Each row has a name. Each question is about the rows just above it.

[138 174  94 157  88 107 156 153]  fel
[149 130  91 125  89 111 102 156]  Tef
[123 167  84 116 147 104 137  95]  Rafi
[101 173 113 160 147 167  95 171]  dadu
[ 87 134  80 147 172  82 130 113]  gumaz
[134] with +1 step of 1 on every entry:
[135]
[ 84 116 147 104] with -1 step of 1 on every entry:
[ 83 115 146 103]
Move every entry of [113 160 147] by +1 step of 1.
[114 161 148]
[134  80] with +1 step of 1 on every entry:
[135  81]
[107] with +1 step of 1 on every entry:
[108]
Move every entry of [138 174  94] by +1 step of 1.
[139 175  95]
[157] with +1 step of 1 on every entry:
[158]

[119 119 132 119 154 113 166]  tapof
[115 115 127 117 151 106 162]  nani
[128 126 139 122 160 122 169]  tuzu
[114 117 128 117 151 106 163]  sep
[117 117 130 118 152 109 164]  genuz
[128 126 139] with -1 step of 1 on every entry:
[127 125 138]
[117] with -1 step of 1 on every entry:
[116]
[154 113] with -1 step of 1 on every entry:
[153 112]

[178  80  78  89  85  78 135 178 179  78 180  86  82 179 179 178  82 171
  88 142] -> puzas
[ 78 178  77 177 145 179 122  79  77 180  77 177 177  80  78  77 177 110
 175 123] -> faliv
[ 97  78 177 178  78 112 178 121 120 130 110 145  77 121 126 117 156 180
 178 178] -> pifi
[ 78 178 176 177 100 178 167  78  77 177  77 177 164  77  77  78 177 109
 179 153] -> mepu
[176 165 175  75 177  79  77 177 177  79 179  79 177 178 177 177  77  78
  78  77] -> kerip
[ 96  78 179 178  78 119 179 115 111 137 104 147  78 111 122 108 156 180
 177 177] -> nudaf
[ 78 180  78 176  80 178 171  77  79 179  78 177 126  78  78  77 180 119
 176 124] -> sudo
[177 164] with +1 step of 1 on every entry:
[178 165]
Move every entry of [145] by -1 step of 1.
[144]
Move every entry of [78] by -1 step of 1.
[77]
Shift each entry of [77] by +1 times 1:
[78]
Move every entry of [ 78 179 178] by -1 step of 1.
[ 77 178 177]
Move every entry of [122  79] by +1 step of 1.
[123  80]
Shift each entry of [179  79 177] by +1 times 1:
[180  80 178]

[117 119 116 118 128 133 135 143 135 110 128 120 131 126 113 121 135 124
 121 115 133 124 132 104 138 133 135 120 129 106 132] -> Mosa
[105 119 131 128 121 126 134 123 134 133 137 116 134 131 120 128 126 115
 144 126 117 113 138 123 134 126 152 150 126 139 118] -> Sugu
[124 116 129 121 122 123 139 141 140 131 156 124 122 130 115 125 129 130
 144 136 124 115 130 113 132 118 139 139 119 127 126] -> Mit
[138 121 132 121 124 137 131 140 128 128 155 135 116 130 120 134 125 134
 129 135 109 107 127 131 144 128 120 122 123 127 123] -> Tapi
[117 109 122 117 119 138 145 140 131 124 136 119 125 119 111 126 129 120
 132 113 113 121 132 120 134 131 157 116 143 115 127] -> pesef
[118 137 145 122 122 130 144 101 133 133 131 119 129 126 125 133 124 114
 139 133 101 115 136 140 129 124 142 144 133 133 112] -> kozo
[133 123 126 132 127 118 131 130 124 132 116 125 130 126 137 128 124 132
 133 123 148 150 121 131 112 124 122 123 123 129 134] -> Kogu
[141 115 133 120 120 121 145 145 139 140 165 131 111 126 118 126 127 139
 150 144 122 121 122 121 123 112 136 132 121 129 129] -> Bev
[117 114 147 119 113 141 145 119 125 139 163 122 121 131 115 144 115 115
 148 132  77  87 139 148 152 128 144 142 125 145 103] -> biv
[131  81 136 127 106 128 146 155 117 152 173 123 114 131 120 145 106 133
 164 126 108 110 125 146 138 120 141 128 110 154 117] -> Los
[119 144 130 119 131 131 136 115 141 118 125 124 131 125 119 120 138 119
 123 131 119 121 135 114 129 127 139 135 138 113 126] -> vonup
[118  79 129 133 106 141 136 146 104 150 148 119 124 127 123 148 106 120
 151 106  97 111 131 158 144 137 157 117 131 157 115] -> nusuk
[118 126 127 139] with -1 step of 1 on every entry:
[117 125 126 138]
[135] with -1 step of 1 on every entry:
[134]
Shift each entry of [139] by -1 times 1:
[138]
Move every entry of [124] by +1 step of 1.
[125]

[166 126 121 151 146] : nam
[166 126 121 107 146] : sevu
[ 98 160 136 141 121] : Timar
[126] with -1 step of 1 on every entry:
[125]
Shift each entry of [121 151] by -1 times 1:
[120 150]
Move every entry of [126] by +1 step of 1.
[127]
[126 121 151] with -1 step of 1 on every entry:
[125 120 150]

[124 133  92 146 124  99 119  93 157 124] : vodu
[156 151 158 164 123  87 150 119 154  97] : doz
[128 143  83 142 147  76 129  96 155 120] : rotep
[122 127 103 121 130 123 143 113 134 134] : nog
[122 127 134 121 130 123 143 113 134 134] : nus
[128 137 137 162 137  79 149 114 180 125] : vevol
[138 138 131 136 115 131 115 144 132 143] : lanuk
[127 128 128 128 134 127 129 128 128 128] : bafu
[125 135 114 154 125  89 133 103 169 126] : Gug
[132 165 125 157 127 128 121 155 136 161] : rego
[122 127 103 121 130 123 109 154 134 154] : gabis
[125] with +1 step of 1 on every entry:
[126]
Shift each entry of [136 115] by -1 times 1:
[135 114]
[128] with +1 step of 1 on every entry:
[129]

